Below is a small trained network, with its code and all its weights. Each question gives an input and a target symbol and asks what happens when units are switched off, that is, made to give their printed mean instead of their output.

import numpy as np


def w(rows, s, z=0):
    codes = np.array(rows[::2]) - 128.0
    scale = np.full(codes.shape[1], s)
    scale[-1] = z or s
    return codes * scale


def norm(h):
    return h / np.sqrt((h * h).mean(-1, keepdims=True) + 1e-5)


def f(y):
    return np.maximum(y, 0)


def softmax(a):
    e = np.exp(a - a.max(-1, keepdims=True))
    return e / e.sum(-1, keepdims=True)


def log_softmax(a):
    a = a - a.max(-1, keepdims=True)
    return a - np.log(np.exp(a).sum(-1, keepdims=True))


def net(x, mask):
    ids = ['ΓΨδμξστ'.index(c) for c in x.split()]
    T = len(ids)
    res = E[ids] + P[:T]
    q, k, v = (norm(res) @ M[0].T for M in (Q, K, V))
    z = softmax(np.where(np.tri(T) > 0, q @ k.T / 2**0.5, -1e9)) @ v
    res = res + np.where(mask[0], z, O[0][:, -1]) @ O[0][:, :-1]
    y = f(norm(res) @ A[0][:, :-1].T + A[0][:, -1])
    res = res + np.where(mask[1:17], y, B[0][:, -1]) @ B[0][:, :-1]
    return log_softmax(norm(res)[-1] @ U[:, :-1].T + U[:, -1])


Q, K, V, O, A, B = {}, {}, {}, {}, {}, {}
E = w([
[109,119,66],'Γ',
[69,122,200],'Ψ',
[106,254,220],'δ',
[110,108,70],'μ',
[110,161,74],'ξ',
[108,143,63],'σ',
[102,91,90],'τ',
],0.013)
P = w([
[135,62,156],'0',
[194,141,82],'1',
[112,162,98],'2',
[251,27,248],'3',
[118,66,174],'4',
[104,166,44],'5',
],0.011)
Q[0] = w([
[254,126,106],'h1',
[172,148,62],'h1',
],0.019)
K[0] = w([
[253,39,165],'h1',
[189,149,174],'h1',
],0.016)
V[0] = w([
[37,74,230],'h1',
[193,255,147],'h1',
],0.013)
O[0] = w([
[43,6,175,148],'h1',
[44,244,180,2],'h1',
],0.011,0.0059)
A[0] = w([
[4,158,29,132],'n1',
[81,113,44,95],'n2',
[170,181,71,3],'n3',
[83,116,49,128],'n4',
[168,143,199,69],'n5',
[117,70,112,218],'n6',
[165,154,109,35],'n7',
[58,140,69,107],'n8',
[188,93,180,13],'n9',
[162,117,107,118],'n10',
[102,127,105,102],'n11',
[66,221,45,150],'n12',
[153,114,149,86],'n13',
[168,109,118,105],'n14',
[81,114,45,101],'n15',
[125,124,35,119],'n16',
],0.018,0.0052)
B[0] = w([
[238,25,141,209],'n1',
[57,173,137,184],'n2',
[87,151,4,181],'n3',
[69,145,114,192],'n4',
[98,77,80,142],'n5',
[136,201,125,255],'n6',
[106,141,61,152],'n7',
[192,75,116,169],'n8',
[179,76,189,170],'n9',
[120,102,174,187],'n10',
[155,115,132,140],'n11',
[230,201,141,222],'n12',
[152,110,143,146],'n13',
[119,120,187,188],'n14',
[50,165,141,185],'n15',
[166,24,143,213],'n16',
],0.036,0.0091)
U = w([
[109,123,45,172],'Γ',
[64,101,70,10],'Ψ',
[174,217,172,123],'δ',
[1,193,136,186],'μ',
[77,43,202,158],'ξ',
[142,150,120,5],'σ',
[144,166,92,68],'τ',
],0.0091,0.0023)

Each question gives the input, a string of symbols that net reads in full, and the target symbol t.
The units are the heads (2 rows each of Q, K, V and O) and the neurons (one row each of A and B). Each row of codes is followed by its name. A weight is (code - 128) times the scale printed after its matrix; where a second scale follows, it is the last column's (O, A, B and U).
mask holds one flag per unit, heads first, then neurons. A switched-off unit (its flag False) gives its mean, the last column of its rows in O or B, instead of its output. The means were averaged over made-up inputs and are rounded, as every weight is.
A unit's drop is (log p(t) with every unit on - log p(t) with that unit switched off) / (log p(t) with every unit on - log p(t) with every unit switched off).
The circuit of an input: a set's keep is (log p(t) with only the set's units on - log p(t) with every unit switched off) / (log p(t) with every unit on - log p(t) with every unit switched off). Starting from the 12 units with the biggest drops (on a tie, the unit counted first), units are removed one at a time, each time the one whose removal leaves the highest keep (on an exact tie, the one counted first), for as long as the keep stays at least 0.8.
units of the circuit, in order: the units of the circuit, biggest drop first
unit that matters most: the unit with the biggest drop
top k neurons: the k neurons with the biggest drops, biggest first
drop of u: that unit's drop, to one decimal
input Γ τ μ τ Ψ μ, target ξ: unit that matters most : n16
input ξ Ψ μ, target ξ: top 2 neurons : n1, n12
input Γ μ τ ξ Ψ Γ, target ξ: units of the circuit, in order : n1, n15, n2
input τ τ Ψ τ τ, target μ: units of the circuit, in order : n1, n12, n6
input σ σ Ψ Ψ Γ, target μ: top 2 neurons : n12, n16
input σ Γ τ μ Γ, target ξ: top 2 neurons : n12, n16
input δ Ψ Ψ Ψ δ, target μ: top 2 neurons : n1, n16
input δ μ Ψ τ σ, target μ: top 4 neurons : n16, n12, n6, n9
input μ Γ Ψ Γ Γ τ, target ξ: top 3 neurons : n1, n3, n12
input Ψ τ Ψ Ψ τ Ψ, target ξ: top 3 neurons : n12, n3, n1
input Γ Γ τ Ψ ξ, target ξ: drop of n16 : 0.3
input Γ μ Γ μ Ψ, target Γ: drop of n15 : 0.1
input Γ σ Ψ Γ σ, target μ: drop of n6 : 0.2
input ξ Ψ Γ Γ Γ τ, target ξ: units of the circuit, in order : n16
